Below are the code and all the weights of a small trained network. Each question names an input and a target symbol and asks about switching units off, where a switched-off unit gives its printed mean instead of its output.

import numpy as np


def w(rows, s, z=0):
    codes = np.array(rows[::2]) - 128.0
    scale = np.full(codes.shape[1], s)
    scale[-1] = z or s
    return codes * scale


def norm(h):
    return h / np.sqrt((h * h).mean(-1, keepdims=True) + 1e-5)


def f(y):
    return np.maximum(y, 0)


def softmax(a):
    e = np.exp(a - a.max(-1, keepdims=True))
    return e / e.sum(-1, keepdims=True)


def log_softmax(a):
    a = a - a.max(-1, keepdims=True)
    return a - np.log(np.exp(a).sum(-1, keepdims=True))


def net(x, mask):
    ids = ['ΔΠΣβεηφψω'.index(c) for c in x.split()]
    T = len(ids)
    res = E[ids] + P[:T]
    u = 0
    for l in range(2):
        q, k, v = (norm(res) @ M[l].T for M in (Q, K, V))
        z = softmax(np.where(np.tri(T) > 0, q @ k.T / 2**0.5, -1e9)) @ v
        res = res + np.where(mask[u], z, O[l][:, -1]) @ O[l][:, :-1]
        u += 1
        y = f(norm(res) @ A[l][:, :-1].T + A[l][:, -1])
        res = res + np.where(mask[u : u + 4], y, B[l][:, -1]) @ B[l][:, :-1]
        u += 4
    return log_softmax(norm(res)[-1] @ U[:, :-1].T + U[:, -1])


Q, K, V, O, A, B = {}, {}, {}, {}, {}, {}
E = w([
[140,118,129,105,171,115],'Δ',
[247,31,220,118,104,37],'Π',
[121,142,110,146,76,123],'Σ',
[134,116,95,150,127,121],'β',
[114,115,122,174,136,110],'ε',
[108,137,171,110,178,89],'η',
[150,148,162,33,157,93],'φ',
[90,160,168,135,125,85],'ψ',
[102,148,132,156,103,104],'ω',
],0.015)
P = w([
[108,103,90,128,124,139],'0',
[158,168,71,123,112,114],'1',
[83,140,68,105,116,130],'2',
[105,136,183,133,135,254],'3',
[202,166,99,151,132,114],'4',
[122,83,111,119,112,119],'5',
[123,81,128,177,129,151],'6',
[169,112,102,145,123,100],'7',
[125,39,141,158,127,141],'8',
[183,89,103,146,120,77],'9',
[86,76,139,161,111,87],'10',
],0.016)
Q[0] = w([
[112,178,124,91,146,239],'L0H1',
[254,234,174,183,155,179],'L0H1',
],0.013)
K[0] = w([
[73,249,40,96,179,140],'L0H1',
[32,122,134,142,164,239],'L0H1',
],0.015)
V[0] = w([
[215,38,33,111,220,215],'L0H1',
[177,99,95,139,6,183],'L0H1',
],0.012)
O[0] = w([
[112,142,125,107,148,223,153],'L0H1',
[111,169,214,136,9,143,251],'L0H1',
],0.016,0.0022)
A[0] = w([
[94,134,24,87,190,79,53],'L0N1',
[1,213,109,150,127,105,251],'L0N2',
[118,111,144,80,83,170,109],'L0N3',
[178,105,181,84,68,126,73],'L0N4',
],0.008,0.003)
B[0] = w([
[140,106,92,100,24,148,198],'L0N1',
[180,107,151,133,254,167,253],'L0N2',
[249,133,129,145,189,89,208],'L0N3',
[76,103,167,108,199,101,227],'L0N4',
],0.0093,0.0047)
Q[1] = w([
[2,104,100,100,135,123],'L1H1',
[165,142,150,74,76,130],'L1H1',
],0.0099)
K[1] = w([
[133,255,76,134,110,134],'L1H1',
[139,190,113,219,141,134],'L1H1',
],0.009)
V[1] = w([
[209,64,239,18,158,127],'L1H1',
[197,170,138,1,100,96],'L1H1',
],0.0099)
O[1] = w([
[36,6,88,112,92,150,254],'L1H1',
[100,129,78,84,14,156,129],'L1H1',
],0.016,0.0063)
A[1] = w([
[90,79,152,143,7,120,152],'L1N1',
[97,176,226,92,100,176,139],'L1N2',
[122,173,250,155,81,68,112],'L1N3',
[133,64,144,177,142,168,255],'L1N4',
],0.011,0.0034)
B[1] = w([
[92,86,196,92,167,111,255],'L1N1',
[252,59,99,238,70,127,173],'L1N2',
[76,196,80,60,122,156,199],'L1N3',
[146,154,159,68,138,99,246],'L1N4',
],0.013,0.0097)
U = w([
[89,154,116,108,181,231,67],'Δ',
[102,105,137,160,107,123,18],'Π',
[139,129,190,121,29,106,68],'Σ',
[195,119,177,153,104,194,254],'β',
[171,156,188,105,219,129,99],'ε',
[118,109,74,131,199,100,127],'η',
[74,107,67,91,82,177,82],'φ',
[131,115,122,199,113,9,221],'ψ',
[85,207,186,77,126,61,169],'ω',
],0.013,0.0011)

Each question gives the input, a string of symbols that net reads in full, and the target symbol t.
The units are the heads (2 rows each of Q, K, V and O) and the neurons (one row each of A and B). Each row of codes is followed by its name. A weight is (code - 128) times the scale printed after its matrix; where a second scale follows, it is the last column's (O, A, B and U).
mask holds one flag per unit, layer by layer, with each layer's heads first. A switched-off unit (its flag False) gives its mean, the last column of its rows in O or B, instead of its output. The means were averaged over made-up inputs and are rounded, as every weight is.
A unit's drop is (log p(t) with every unit on - log p(t) with that unit switched off) / (log p(t) with every unit on - log p(t) with every unit switched off).
The circuit of an input: a set's keep is (log p(t) with only the set's units on - log p(t) with every unit switched off) / (log p(t) with every unit on - log p(t) with every unit switched off). Starting from all 10 units, units are removed one at a time, each time the one whose removal leaves the highest keep (on an exact tie, the one counted first), for as long as the keep stays at least 0.8.
units of the circuit, in order: the units of the circuit, biggest drop first
unit that matters most: the unit with the biggest drop
top k neurons: the k neurons with the biggest drops, biggest first
k most important neurons of layer l: the k neurons of layer l with the biggest drops, biggest first
input ω ω Δ ω Δ, target ω: units of the circuit, in order	[L0H1; L1N3; L1H1]
input η ε Σ ε Σ Σ φ ε ε ε ψ, target ε: unit that matters most	L0N2
input Σ β ε η ε β ω φ ψ, target φ: top 2 neurons	[L0N3; L0N2]
input Δ Σ β ε ω η, target ω: units of the circuit, in order	[L1H1; L1N3; L0N3]
input η β ω β β Δ, target β: units of the circuit, in order	[L0H1; L1N2; L1H1]
input β ω ε Δ ψ ω ε Δ, target ε: top 3 neurons	[L0N3; L1N3; L1N1]
input Δ β φ ω Δ ω Σ, target ω: 2 most important neurons of layer 1	[L1N3; L1N4]
input η Σ ω, target Σ: 3 most important neurons of layer 1	[L1N2; L1N3; L1N4]
input η Σ η β ψ η ω ω φ ω, target φ: units of the circuit, in order	[L0H1; L0N1; L0N2]
input β ε ω β Δ ε ψ β ε Δ, target ε: units of the circuit, in order	[L1H1; L0N3]
input ψ β η β ε, target β: units of the circuit, in order	[L0H1; L1N2]
input β ψ ψ ω η ψ Σ ω β ω, target β: units of the circuit, in order	[L0H1; L1N2]
input ψ φ ω φ, target ω: units of the circuit, in order	[L0H1; L1N3]
input ε ω ε ω ω ψ ψ Σ, target ψ: units of the circuit, in order	[L0H1]
input β β ω ω ω β, target ω: units of the circuit, in order	[L0H1; L1H1; L1N2]
input ε Σ ψ, target Σ: 3 most important neurons of layer 1	[L1N2; L1N3; L1N4]
input ε Δ β β Δ Σ φ Σ Δ, target Σ: top 3 neurons	[L1N2; L1N3; L0N2]
input Σ β ω ω Σ ψ ω φ, target ω: 2 most important neurons of layer 1	[L1N3; L1N2]
input ω ω ψ η ω β φ φ, target φ: 2 most important neurons of layer 1	[L1N1; L1N4]
input Π ω ω ψ ψ ω ω ε, target φ: top 2 neurons	[L0N4; L0N3]
